Below is a small trained network, with its code and all its weights. Each question gives an input and a target symbol and asks what happens when units are switched off, that is, made to give their printed mean instead of their output.

import numpy as np


def w(rows, s, z=0):
    codes = np.array(rows[::2]) - 128.0
    scale = np.full(codes.shape[1], s)
    scale[-1] = z or s
    return codes * scale


def softmax(a):
    e = np.exp(a - a.max(-1, keepdims=True))
    return e / e.sum(-1, keepdims=True)


def log_softmax(a):
    a = a - a.max(-1, keepdims=True)
    return a - np.log(np.exp(a).sum(-1, keepdims=True))


def net(x, mask):
    ids = ['αβδεζηθμξπσω'.index(c) for c in x.split()]
    T = len(ids)
    res = E[ids] + P[:T]
    u = 0
    for l in range(3):
        r = res
        for j in range(3):
            rows = slice(2 * j, 2 * j + 2)
            q, k, v = (r @ M[l][rows].T for M in (Q, K, V))
            z = softmax(np.where(np.tri(T) > 0, q @ k.T / 2**0.5, -1e9)) @ v
            o = O[l][rows]
            res = res + np.where(mask[u + j], z, o[:, -1]) @ o[:, :-1]
        u += 3
    return log_softmax(res[-1] @ U[:, :-1].T + U[:, -1])


Q, K, V, O = {}, {}, {}, {}
E = w([
[157,75,134,181,200,155,235,211,130],'α',
[181,100,106,33,222,89,125,107,97],'β',
[142,29,99,156,61,74,33,62,252],'δ',
[229,105,251,133,5,173,85,219,94],'ε',
[213,191,161,120,143,28,110,200,130],'ζ',
[221,223,173,34,147,213,234,168,42],'η',
[112,25,221,35,122,232,70,19,112],'θ',
[201,61,175,167,232,137,31,224,122],'μ',
[47,102,69,137,108,75,156,29,185],'ξ',
[30,39,145,202,102,250,68,112,201],'π',
[151,168,168,25,16,73,153,6,175],'σ',
[95,224,183,189,2,153,117,155,189],'ω',
],0.0063)
P = w([
[94,187,108,142,146,150,87,119,68],'0',
[167,53,117,108,120,148,160,159,230],'1',
[177,59,131,104,122,133,162,156,217],'2',
[189,70,132,99,130,130,151,152,213],'3',
[190,69,145,92,120,119,141,157,190],'4',
[181,73,153,82,125,114,131,164,189],'5',
[197,85,166,100,133,99,126,125,180],'6',
[194,69,171,85,132,102,116,136,166],'7',
[178,95,188,75,136,87,109,143,169],'8',
[187,68,201,84,130,83,106,138,158],'9',
[190,92,198,70,131,82,95,137,156],'10',
[175,92,228,69,141,72,91,122,148],'11',
[191,92,231,60,137,78,86,118,147],'12',
[197,114,254,60,139,86,70,112,141],'13',
],0.0049)
Q[0] = w([
[164,108,146,144,90,173,184,150,184],'0.h1',
[30,213,41,211,84,190,157,102,31],'0.h1',
[197,46,216,208,151,200,80,238,126],'0.h2',
[24,45,42,38,51,172,108,3,180],'0.h2',
[188,101,229,53,44,106,106,96,182],'0.h3',
[141,168,223,60,29,156,179,77,120],'0.h3',
],0.0063)
K[0] = w([
[94,146,65,117,192,85,99,70,64],'0.h1',
[38,156,70,234,85,229,231,136,197],'0.h1',
[221,33,220,236,152,116,62,226,131],'0.h2',
[14,62,29,13,75,244,116,3,202],'0.h2',
[170,125,223,72,67,61,38,118,60],'0.h3',
[185,147,237,44,21,111,153,95,118],'0.h3',
],0.0064)
V[0] = w([
[232,128,160,18,122,33,45,151,204],'0.h1',
[4,226,50,253,69,238,220,113,146],'0.h1',
[117,9,127,66,122,155,169,51,212],'0.h2',
[42,227,47,75,103,169,137,22,116],'0.h2',
[213,132,211,33,63,146,179,139,172],'0.h3',
[238,75,229,13,96,48,46,122,155],'0.h3',
],0.0055)
O[0] = w([
[253,100,177,79,108,81,111,95,177,226],'0.h1',
[12,211,65,195,104,159,144,162,82,2],'0.h1',
[58,19,138,90,119,158,157,37,219,192],'0.h2',
[37,175,74,95,108,122,98,52,66,31],'0.h2',
[191,97,171,74,58,143,203,101,116,204],'0.h3',
[229,59,188,64,103,107,141,106,141,226],'0.h3',
],0.0051,0.005)
Q[1] = w([
[143,82,166,126,8,104,144,52,185],'1.h1',
[96,120,143,153,4,132,35,59,137],'1.h1',
[172,81,153,109,172,92,155,136,212],'1.h2',
[121,158,137,145,160,118,109,173,117],'1.h2',
[202,72,203,38,218,132,234,118,151],'1.h3',
[27,243,15,135,111,249,254,120,29],'1.h3',
],0.0059)
K[1] = w([
[98,187,89,147,171,107,21,143,18],'1.h1',
[3,252,48,220,10,243,18,110,16],'1.h1',
[141,127,163,66,104,91,40,94,96],'1.h2',
[143,108,117,123,149,113,186,130,141],'1.h2',
[180,131,180,46,196,89,135,92,76],'1.h3',
[61,183,40,148,114,230,248,169,82],'1.h3',
],0.0056)
V[1] = w([
[252,10,201,8,196,90,242,103,166],'1.h1',
[116,198,167,118,35,224,43,101,141],'1.h1',
[194,63,221,75,61,146,33,79,190],'1.h2',
[199,126,174,68,70,38,27,87,147],'1.h2',
[108,163,60,67,177,85,249,81,93],'1.h3',
[160,48,172,89,96,45,2,36,226],'1.h3',
],0.0049)
O[1] = w([
[200,114,11,84,125,143,164,189,106,198],'1.h1',
[87,232,208,105,39,176,10,99,193,109],'1.h1',
[239,71,119,84,109,128,117,151,161,223],'1.h2',
[252,99,98,91,120,95,101,141,140,193],'1.h2',
[2,183,91,80,180,90,211,64,52,97],'1.h3',
[180,71,93,95,115,111,101,108,197,251],'1.h3',
],0.0041,0.015)
Q[2] = w([
[12,231,252,240,49,130,13,4,23],'2.h1',
[143,188,23,141,251,120,242,245,43],'2.h1',
[135,198,22,141,254,138,242,247,29],'2.h2',
[14,227,254,247,26,75,6,2,37],'2.h2',
[112,79,159,149,40,149,147,65,204],'2.h3',
[165,101,50,59,217,211,226,211,112],'2.h3',
],0.0064)
K[2] = w([
[67,147,110,203,111,203,232,147,172],'2.h1',
[243,2,198,46,74,47,195,118,251],'2.h1',
[224,11,183,72,104,66,202,114,247],'2.h2',
[59,162,106,204,122,208,220,147,155],'2.h2',
[107,149,131,127,216,96,123,115,42],'2.h3',
[174,80,135,47,90,102,70,111,130],'2.h3',
],0.0063)
V[2] = w([
[120,54,164,193,79,245,26,189,163],'2.h1',
[154,181,184,196,16,24,184,239,153],'2.h1',
[129,160,203,68,2,232,197,73,114],'2.h2',
[101,137,57,140,30,38,88,49,222],'2.h2',
[178,173,55,75,23,168,46,222,127],'2.h3',
[182,118,20,87,138,56,138,172,121],'2.h3',
],0.0064)
O[2] = w([
[29,2,140,237,3,143,15,157,5,163],'2.h1',
[25,225,237,241,25,1,235,247,251,144],'2.h1',
[13,216,30,22,15,248,66,212,213,71],'2.h2',
[196,188,214,223,58,243,211,7,203,111],'2.h2',
[171,208,102,138,64,64,78,108,127,188],'2.h3',
[176,161,66,152,110,98,158,112,123,255],'2.h3',
],0.0064,0.0065)
U = w([
[82,63,148,93,200,98,183,209,114,137],'α',
[172,149,61,106,241,146,137,76,82,110],'β',
[145,107,137,245,55,177,191,26,76,79],'δ',
[79,118,57,119,32,99,116,176,108,117],'ε',
[133,188,206,191,155,47,243,133,208,123],'ζ',
[103,200,76,41,162,132,65,211,152,205],'η',
[127,114,23,105,98,198,60,144,56,139],'θ',
[132,70,119,198,120,70,89,115,3,7],'μ',
[143,163,213,174,218,186,168,66,169,151],'ξ',
[111,106,160,140,98,149,73,107,50,189],'π',
[128,197,78,109,104,207,168,135,206,81],'σ',
[99,182,185,139,109,121,100,142,178,133],'ω',
],0.0051,0.0019)

Each question gives the input, a string of symbols that net reads in full, and the target symbol t.
The units are the heads (2 rows each of Q, K, V and O). Each row of codes is followed by its name. A weight is (code - 128) times the scale printed after its matrix; where a second scale follows, it is the last column's (O and U).
mask holds one flag per head, layer by layer. A switched-off head (its flag False) gives its mean, the last column of its rows in O, instead of its output. The means were averaged over made-up inputs and are rounded, as every weight is.
A unit's drop is (log p(t) with every unit on - log p(t) with that unit switched off) / (log p(t) with every unit on - log p(t) with every unit switched off).
The circuit of an input: a set's keep is (log p(t) with only the set's units on - log p(t) with every unit switched off) / (log p(t) with every unit on - log p(t) with every unit switched off). Starting from all 9 units, units are removed one at a time, each time the one whose removal leaves the highest keep (on an exact tie, the one counted first), for as long as the keep stays at least 0.8.
units of the circuit, in order: the units of the circuit, biggest drop first
most important unit: the unit with the biggest drop
which heads matter: for each layer, one digit per head in row order, 1 if its drop is at least 0.15 and else 0, layers parted by /
drop of u: that unit's drop, to one decimal
input ζ α β ζ α ε, target ζ: units of the circuit, in order => [2.h1 0.h2]
input ε α α η σ ε ξ ζ δ, target ε: which heads matter => 000 / 000 / 110
input μ ζ ε α α ε α ξ σ β δ ξ ε, target μ: most important unit => 0.h3
input α δ δ δ η, target δ: which heads matter => 000 / 000 / 110
input σ ξ ξ ξ ζ ζ ξ α π β δ ξ β, target β: units of the circuit, in order => [2.h1 1.h1 0.h1]
input π ε α δ ζ μ π α α δ δ, target π: which heads matter => 101 / 100 / 101
input ω η ζ θ, target ω: which heads matter => 100 / 100 / 110
input μ β δ, target μ: units of the circuit, in order => [2.h2 2.h1 0.h3]
input ζ ω σ ε ζ ξ α α σ ζ α α β ξ, target ζ: units of the circuit, in order => [0.h2 2.h1]
input η α β δ μ ξ ξ α β θ ξ ξ, target η: units of the circuit, in order => [2.h2 0.h2 1.h3 2.h1]
input α σ η α α ζ η α σ, target α: which heads matter => 101 / 111 / 011
input σ α ζ δ δ ζ, target ζ: units of the circuit, in order => [2.h1 2.h2 0.h1]
input α α σ ω α, target σ: which heads matter => 000 / 000 / 010
input β α π δ α π β, target β: which heads matter => 000 / 000 / 100
input δ α ξ ε ξ ζ α, target ζ: units of the circuit, in order => [2.h1 0.h1 0.h2]
input α α ξ σ α α ζ α ξ η σ θ, target α: most important unit => 0.h1
input α ω α δ ξ μ, target μ: which heads matter => 000 / 000 / 110
input σ σ ξ π δ η θ ξ ζ ξ, target σ: which heads matter => 010 / 000 / 010
input μ θ σ μ ω ε α, target ε: which heads matter => 001 / 100 / 110
input ξ θ α ξ θ, target ξ: most important unit => 1.h1
input ζ ξ α α ξ ζ ε ε β α, target β: which heads matter => 100 / 110 / 100
input α α ξ α ζ α α α ξ, target α: which heads matter => 111 / 111 / 011
input ε ε α ξ, target ε: drop of 2.h1 => 0.4
